Below is a small trained network, with its code and all its weights. Each question gives an input and a class and asks what happens when units are switched off, that is, made to give their printed mean instead of their output.

import numpy as np


def w(rows, s, z=0):
    codes = np.array(rows[::2]) - 128.0
    scale = np.full(codes.shape[1], s)
    scale[-1] = z or s
    return codes * scale


def norm(h):
    return h / np.sqrt((h * h).mean(-1, keepdims=True) + 1e-5)


def f(y):
    return y / 2 * (1 + np.tanh(0.7978845608 * (y + 0.044715 * y**3)))


def log_softmax(a):
    a = a - a.max(-1, keepdims=True)
    return a - np.log(np.exp(a).sum(-1, keepdims=True))


def net(x, mask):
    res = np.array(x, float).reshape(1, 6) / 4 @ E
    u = 0
    for l in range(2):
        y = f(norm(res) @ A[l][:, :-1].T + A[l][:, -1])
        res = res + np.where(mask[u : u + 15], y, B[l][:, -1]) @ B[l][:, :-1]
        u += 15
    return log_softmax(norm(res)[-1] @ U[:, :-1].T + U[:, -1])


A, B = {}, {}
E = w([
[143,104,135,71,187,226,245],'x0',
[67,253,116,140,55,180,172],'x1',
[129,129,124,128,128,128,130],'x2',
[129,128,129,128,128,126,130],'x3',
[128,128,128,128,128,129,128],'x4',
[66,231,127,89,223,91,104],'x5',
],0.0047)
A[0] = w([
[121,145,114,107,62,127,112,93],'L0N1',
[148,148,146,113,135,90,110,89],'L0N2',
[130,119,129,111,112,146,151,118],'L0N3',
[138,2,142,126,82,143,110,182],'L0N4',
[144,123,132,136,147,87,109,84],'L0N5',
[131,227,143,120,113,164,121,4],'L0N6',
[129,121,130,133,14,175,152,84],'L0N7',
[138,110,136,96,148,183,233,178],'L0N8',
[125,129,108,123,147,108,99,64],'L0N9',
[133,107,128,100,216,179,194,147],'L0N10',
[129,112,143,143,81,105,138,102],'L0N11',
[129,130,135,151,98,122,134,105],'L0N12',
[138,133,130,135,146,128,94,82],'L0N13',
[125,135,120,125,72,137,157,91],'L0N14',
[126,111,124,107,217,100,101,69],'L0N15',
],0.011,0.0027)
B[0] = w([
[202,139,119,118,176,107,90,161],'L0N1',
[86,108,131,181,105,124,130,140],'L0N2',
[106,150,124,126,107,166,123,139],'L0N3',
[86,189,70,142,136,72,210,254],'L0N4',
[71,180,138,172,82,164,99,146],'L0N5',
[120,156,83,149,121,77,203,194],'L0N6',
[181,119,192,136,119,162,31,210],'L0N7',
[49,109,134,219,115,207,177,249],'L0N8',
[93,120,155,170,114,123,126,136],'L0N9',
[222,120,110,87,251,139,87,242],'L0N10',
[175,135,135,111,157,104,117,152],'L0N11',
[162,143,119,122,142,121,102,140],'L0N12',
[100,129,140,157,114,128,121,131],'L0N13',
[138,175,147,120,110,168,71,154],'L0N14',
[149,76,219,61,101,168,89,187],'L0N15',
],0.015,0.0074)
A[1] = w([
[188,79,64,114,147,126,46,46],'L1N1',
[110,147,70,90,92,53,128,15],'L1N2',
[114,110,73,110,46,53,157,14],'L1N3',
[172,135,92,110,171,70,150,130],'L1N4',
[142,101,176,99,53,85,77,104],'L1N5',
[176,135,114,142,143,184,89,106],'L1N6',
[145,104,57,180,200,92,121,82],'L1N7',
[53,54,185,151,36,212,95,2],'L1N8',
[101,157,149,78,87,40,157,85],'L1N9',
[138,153,130,138,142,165,136,80],'L1N10',
[110,44,123,126,126,205,152,97],'L1N11',
[132,127,63,57,140,152,202,77],'L1N12',
[2,117,88,167,169,125,188,82],'L1N13',
[95,174,87,186,138,100,149,129],'L1N14',
[75,52,148,120,149,108,55,95],'L1N15',
],0.011,0.0021)
B[1] = w([
[178,109,179,108,137,113,137,161],'L1N1',
[56,108,127,164,184,73,77,175],'L1N2',
[96,152,167,176,174,107,12,173],'L1N3',
[88,112,105,164,143,197,136,181],'L1N4',
[209,184,26,192,105,121,163,171],'L1N5',
[138,54,95,160,107,42,135,188],'L1N6',
[93,198,151,80,50,153,130,195],'L1N7',
[36,65,67,201,80,190,177,184],'L1N8',
[51,121,144,151,122,82,39,181],'L1N9',
[95,104,101,95,74,112,119,152],'L1N10',
[60,137,172,109,50,6,58,178],'L1N11',
[171,141,133,135,46,150,175,183],'L1N12',
[236,191,105,71,130,134,169,254],'L1N13',
[92,77,156,61,182,132,128,230],'L1N14',
[86,84,135,147,98,192,170,155],'L1N15',
],0.017,0.0081)
U = w([
[58,184,125,128,173,79,76,198],'0',
[80,81,97,209,57,184,138,200],'1',
[164,195,104,67,121,165,222,177],'2',
[163,34,199,75,156,154,119,18],'3',
[253,148,111,171,99,95,88,2],'4',
],0.014,0.0019)

Each question gives the input, the list of numbers given to net, and the class t.
The units are the neurons (one row each of A and B). Each row of codes is followed by its name. A weight is (code - 128) times the scale printed after its matrix; where a second scale follows, it is the last column's (A, B and U).
mask holds one flag per neuron, layer by layer. A switched-off neuron (its flag False) gives its mean, the last column of its row in B, instead of its output. The means were averaged over made-up inputs and are rounded, as every weight is.
A unit's drop is (log p(t) with every unit on - log p(t) with that unit switched off) / (log p(t) with every unit on - log p(t) with every unit switched off).
The circuit of an input: a set's keep is (log p(t) with only the set's units on - log p(t) with every unit switched off) / (log p(t) with every unit on - log p(t) with every unit switched off). Starting from the 12 units with the biggest drops (on a tie, the unit counted first), units are removed one at a time, each time the one whose removal leaves the highest keep (on an exact tie, the one counted first), for as long as the keep stays at least 0.8.
units of the circuit, in order: the units of the circuit, biggest drop first
top k neurons: the k neurons with the biggest drops, biggest first
top k neurons in layer l: the k neurons of layer l with the biggest drops, biggest first
drop when u is switched off: that unit's drop, to one decimal
input [6,-1,-5,-7,7,3], class 3: units of the circuit, in order : [L0N4]
input [3,1,-6,6,-5,5], class 2: top 2 neurons in layer 0 : [L0N7 L0N6]
input [-7,0,-8,-4,-5,-4], class 0: top 3 neurons : [L0N4 L0N15 L0N10]
input [7,-1,-4,8,8,8], class 3: top 3 neurons : [L0N10 L0N4 L0N15]
input [1,-3,-5,6,-5,1], class 3: top 2 neurons : [L0N15 L0N10]
input [5,-1,-1,6,-8,7], class 3: top 2 neurons : [L0N10 L0N4]
input [-6,3,-1,6,-1,0], class 4: top 2 neurons : [L0N4 L0N8]
input [0,4,8,-2,-6,-8], class 4: top 3 neurons in layer 0 : [L0N7 L0N1 L0N11]
input [1,6,1,4,-2,7], class 2: top 2 neurons : [L1N13 L1N12]
input [0,-7,8,7,-3,3], class 1: top 2 neurons : [L0N15 L0N5]
input [0,-7,6,-3,-5,-2], class 0: top 2 neurons : [L0N4 L0N8]
input [1,-7,3,-2,6,8], class 3: top 2 neurons : [L0N8 L0N10]
input [8,5,7,1,4,0], class 1: top 2 neurons : [L0N4 L0N8]
input [8,2,0,-6,-6,-4], class 1: units of the circuit, in order : [L0N8]
input [6,-1,0,-7,-5,5], class 3: top 2 neurons : [L0N10 L0N4]
input [5,-8,8,3,-2,5], class 3: drop when L0N10 is switched off : 1.7
input [7,-3,-3,8,0,8], class 3: drop when L0N10 is switched off : 0.8
input [-1,-5,-2,-2,-6,-4], class 0: drop when L0N8 is switched off : 0.3
